Small tables with named rows and columns. After each table, cells are looked up by row and column.

zek:
,degi,tun,ror,lofilu,tifel,mes
falup,146,147,193,145,36,105
pir,154,152,25,154,205,73
guv,178,177,45,179,185,54
sipez,38,38,62,37,163,170
mev,191,192,147,194,73,51

What is the mes of sipez in zek?
170
What is the tifel of pir in zek?
205
What is the tifel of sipez in zek?
163
What is the ror of falup in zek?
193
What is the tifel of guv in zek?
185
What is the degi of pir in zek?
154
What is the lofilu of pir in zek?
154
What is the lofilu of sipez in zek?
37
What is the tun of guv in zek?
177
What is the ror of guv in zek?
45
What is the degi of sipez in zek?
38
What is the ror of mev in zek?
147
What is the mes of pir in zek?
73
What is the tun of pir in zek?
152
What is the mes of guv in zek?
54

dusa =
	pulos	tif	ruvobi	vemudib
voza	72.4	74.8	14.9	83.4
ninuka	21.7	18.4	66.6	15.0
zod	77.0	78.9	11.4	80.9
bonefal	25.0	26.4	61.7	22.2
bez	25.3	23.5	62.9	20.6
mizafat	75.5	77.4	13.5	80.3
mam	36.8	38.7	50.3	36.6

pulos of mizafat = 75.5
ruvobi of mizafat = 13.5
ruvobi of zod = 11.4
tif of bonefal = 26.4
pulos of ninuka = 21.7
ruvobi of voza = 14.9
tif of ninuka = 18.4
tif of mam = 38.7
vemudib of mizafat = 80.3
pulos of bonefal = 25.0
tif of bez = 23.5
vemudib of ninuka = 15.0
pulos of voza = 72.4
pulos of bez = 25.3
tif of mizafat = 77.4
ruvobi of mam = 50.3
Row with the largest ruvobi: ninuka

Table kupuva
cols = kub, tidu, komunil
tugeka: [74, 41, 52]
votaf: [36, 50, 41]
rez: [71, 36, 57]
tud: [72, 45, 47]
zofomi: [36, 42, 47]
lub: [41, 48, 43]
nimivaf: [45, 38, 52]
puf: [14, 71, 20]
lakeku: [60, 51, 42]
gizumun: [20, 70, 20]

tidu of rez: 36
kub of votaf: 36
komunil of lub: 43
tidu of lub: 48
tidu of tugeka: 41
tidu of votaf: 50
tidu of nimivaf: 38
kub of tud: 72
kub of gizumun: 20
kub of zofomi: 36
komunil of gizumun: 20
komunil of tugeka: 52
komunil of puf: 20
komunil of rez: 57
komunil of nimivaf: 52
kub of nimivaf: 45
komunil of tud: 47
komunil of votaf: 41
tidu of zofomi: 42
tidu of gizumun: 70

sok =
	kazof	binibo	feb	nup
fimane	2.6	4.1	8.6	1.8
dek	6.3	2.3	2.4	6.1
sebusa	5.8	6.8	5.9	3.0
mufaf	7.9	3.3	2.4	5.5
subek	6.1	2.9	2.8	4.7

kazof of fimane = 2.6
binibo of sebusa = 6.8
kazof of sebusa = 5.8
kazof of subek = 6.1
nup of fimane = 1.8
nup of mufaf = 5.5
feb of dek = 2.4
nup of dek = 6.1
binibo of dek = 2.3
kazof of dek = 6.3
feb of subek = 2.8
feb of mufaf = 2.4
kazof of mufaf = 7.9
nup of subek = 4.7
nup of sebusa = 3.0
Row with the largest nup: dek

ket =
	vob	gefisa	mumef	mas	gipon	gugetu	tova	kav
temem	0	-77	-26	-66	33	-4	-5	1
zun	-82	-57	-29	-1	1	-35	-42	-38
kig	-72	-54	-41	-15	-8	-15	-40	-37
lenova	-14	-36	-37	-1	-50	-23	12	-42
marat	-20	-59	-40	71	12	16	6	-87
lunivu	-30	6	-21	-1	-38	-30	-21	-61
dum	-19	-28	45	-43	-28	-66	-22	35
mimidot	11	-32	-23	14	-22	-8	-20	-1
poseves	-19	27	-58	22	-39	-3	12	-9
dab	-41	-18	35	6	-53	-6	-62	-58
dinabuk	-27	-38	-9	-60	-25	-43	3	32

What is the gefisa of dum in ket? -28
What is the kav of lunivu in ket? -61
What is the vob of temem in ket? 0
What is the gipon of lenova in ket? -50
What is the mas of marat in ket? 71
What is the gefisa of mimidot in ket? -32
What is the mas of dinabuk in ket? -60
What is the gipon of temem in ket? 33

